Here is a tiny trained network, its code and every weight. The questions are about switching its units off for an input and a target symbol, where a switched-off unit gives its printed mean instead of its output.

import numpy as np


def w(rows, s, z=0):
    codes = np.array(rows[::2]) - 128.0
    scale = np.full(codes.shape[1], s)
    scale[-1] = z or s
    return codes * scale


def f(y):
    return y / 2 * (1 + np.tanh(0.7978845608 * (y + 0.044715 * y**3)))


def softmax(a):
    e = np.exp(a - a.max(-1, keepdims=True))
    return e / e.sum(-1, keepdims=True)


def log_softmax(a):
    a = a - a.max(-1, keepdims=True)
    return a - np.log(np.exp(a).sum(-1, keepdims=True))


def net(x, mask):
    ids = ['αβδεζηθλμξπστφψω'.index(c) for c in x.split()]
    T = len(ids)
    res = E[ids] + P[:T]
    r = res
    for j in range(2):
        rows = slice(3 * j, 3 * j + 3)
        q, k, v = (r @ M[0][rows].T for M in (Q, K, V))
        z = softmax(np.where(np.tri(T) > 0, q @ k.T / 3**0.5, -1e9)) @ v
        o = O[0][rows]
        res = res + np.where(mask[j], z, o[:, -1]) @ o[:, :-1]
    y = f(res @ A[0][:, :-1].T + A[0][:, -1])
    res = res + np.where(mask[2:6], y, B[0][:, -1]) @ B[0][:, :-1]
    return log_softmax(res[-1] @ U[:, :-1].T + U[:, -1])


Q, K, V, O, A, B = {}, {}, {}, {}, {}, {}
E = w([
[98,135,154,131,199],'α',
[81,159,44,131,152],'β',
[123,111,96,121,79],'δ',
[176,134,96,188,181],'ε',
[132,143,119,93,107],'ζ',
[41,105,76,70,152],'η',
[150,122,114,78,200],'θ',
[168,136,94,172,186],'λ',
[130,136,121,92,88],'μ',
[135,153,199,195,101],'ξ',
[144,133,154,254,89],'π',
[62,143,48,169,136],'σ',
[97,114,190,93,114],'τ',
[142,163,96,118,80],'φ',
[136,170,127,94,107],'ψ',
[118,136,144,85,110],'ω',
],0.021)
P = w([
[89,193,91,84,140],'0',
[192,45,123,96,131],'1',
[231,97,121,67,149],'2',
[237,116,119,68,144],'3',
[2,226,184,177,166],'4',
[67,54,133,189,153],'5',
[91,59,146,195,150],'6',
[207,193,138,110,109],'7',
],0.0092)
Q[0] = w([
[76,104,214,65,24],'h0',
[198,134,208,163,67],'h0',
[224,146,85,26,99],'h0',
[82,209,188,124,67],'h1',
[171,64,109,92,96],'h1',
[255,187,112,76,56],'h1',
],0.0088)
K[0] = w([
[95,104,200,54,93],'h0',
[124,200,250,163,119],'h0',
[44,238,90,108,94],'h0',
[74,57,144,153,90],'h1',
[127,225,131,108,90],'h1',
[63,235,135,168,161],'h1',
],0.011)
V[0] = w([
[168,179,74,156,141],'h0',
[162,184,97,147,12],'h0',
[108,24,12,160,113],'h0',
[135,144,131,243,172],'h1',
[138,218,112,112,173],'h1',
[58,129,139,172,117],'h1',
],0.011)
O[0] = w([
[129,170,125,182,136,161],'h0',
[26,237,143,183,44,176],'h0',
[175,255,5,118,126,241],'h0',
[67,103,17,147,147,1],'h1',
[88,124,172,214,196,176],'h1',
[197,22,57,146,71,103],'h1',
],0.0092,0.0046)
A[0] = w([
[120,45,218,184,142,60],'n0',
[135,138,138,17,3,201],'n1',
[38,158,167,17,189,53],'n2',
[219,66,111,218,165,250],'n3',
],0.007,0.0024)
B[0] = w([
[2,74,107,114,223,166],'n0',
[198,59,117,112,49,254],'n1',
[137,26,109,100,119,178],'n2',
[183,112,112,235,169,181],'n3',
],0.0098,0.0072)
U = w([
[85,177,191,238,80,29],'α',
[46,190,52,106,173,253],'β',
[157,73,161,107,159,96],'δ',
[138,175,177,69,210,242],'ε',
[128,128,200,138,129,183],'ζ',
[213,102,147,122,125,72],'η',
[87,138,103,127,151,145],'θ',
[157,151,103,96,32,60],'λ',
[146,109,231,150,68,153],'μ',
[152,161,144,184,189,169],'ξ',
[74,76,85,132,121,126],'π',
[130,111,75,151,123,41],'σ',
[105,56,160,80,122,18],'τ',
[74,87,3,22,134,119],'φ',
[53,123,185,157,154,233],'ψ',
[127,80,113,139,174,142],'ω',
],0.0081,0.0035)

Each question gives the input, a string of symbols that net reads in full, and the target symbol t.
The units are the heads (3 rows each of Q, K, V and O) and the neurons (one row each of A and B). Each row of codes is followed by its name. A weight is (code - 128) times the scale printed after its matrix; where a second scale follows, it is the last column's (O, A, B and U).
mask holds one flag per unit, heads first, then neurons. A switched-off unit (its flag False) gives its mean, the last column of its rows in O or B, instead of its output. The means were averaged over made-up inputs and are rounded, as every weight is.
A unit's drop is (log p(t) with every unit on - log p(t) with that unit switched off) / (log p(t) with every unit on - log p(t) with every unit switched off).
The circuit of an input: a set's keep is (log p(t) with only the set's units on - log p(t) with every unit switched off) / (log p(t) with every unit on - log p(t) with every unit switched off). Starting from all 6 units, units are removed one at a time, each time the one whose removal leaves the highest keep (on an exact tie, the one counted first), for as long as the keep stays at least 0.8.
units of the circuit, in order: the units of the circuit, biggest drop first
most important unit: the unit with the biggest drop
k most important neurons: the k neurons with the biggest drops, biggest first
which heads matter: for each layer, one digit per head in row order, 1 if its drop is at least 0.15 and else 0, layers parted by /
input ψ μ μ ζ ξ π ζ ψ, target π: units of the circuit, in order : (h1 h0)
input δ β φ ζ δ α, target ε: which heads matter : 11
input ψ ξ π ζ, target ψ: 2 most important neurons : (n0 n1)
input μ θ δ φ η, target φ: most important unit : n2
input η μ η μ π ε, target ξ: units of the circuit, in order : (h0 n3)
input δ φ ζ δ ψ ω δ φ, target ψ: which heads matter : 11
input δ δ φ, target λ: which heads matter : 10
input μ δ μ μ, target μ: which heads matter : 11
input ξ δ λ, target ξ: 2 most important neurons : (n3 n1)
input ω δ μ ψ μ, target λ: which heads matter : 01
input π δ δ δ η σ, target β: which heads matter : 10
input ω δ δ μ δ ψ, target λ: 3 most important neurons : (n0 n1 n3)
input ξ ζ σ σ η ξ ψ σ, target β: units of the circuit, in order : (h0 n1)
input μ δ ζ μ ω, target λ: which heads matter : 01
input δ η τ, target τ: units of the circuit, in order : (h0 n0 n2)
input ε δ ξ φ η δ λ φ, target η: most important neuron : (n3)
input η μ δ ε μ ζ μ ε, target ξ: 2 most important neurons : (n3 n1)
input ξ β μ δ π λ δ ω, target φ: which heads matter : 01
input φ μ μ μ φ μ η ζ, target α: which heads matter : 11
input π ζ δ, target φ: which heads matter : 01
input δ δ δ μ, target λ: which heads matter : 10
input μ δ δ, target μ: which heads matter : 11
input α φ μ τ, target τ: units of the circuit, in order : (h0 n0)
input μ ξ ζ, target μ: units of the circuit, in order : (h0 h1)
input δ ξ δ μ π π η δ, target φ: units of the circuit, in order : (h1)
input δ π μ φ φ β, target β: units of the circuit, in order : (h0 n1)
input ψ ξ ψ δ, target ψ: units of the circuit, in order : (h0 h1 n0)
input δ ζ η μ ε ψ ζ ψ, target β: most important unit : h1
input η δ ψ, target η: which heads matter : 11
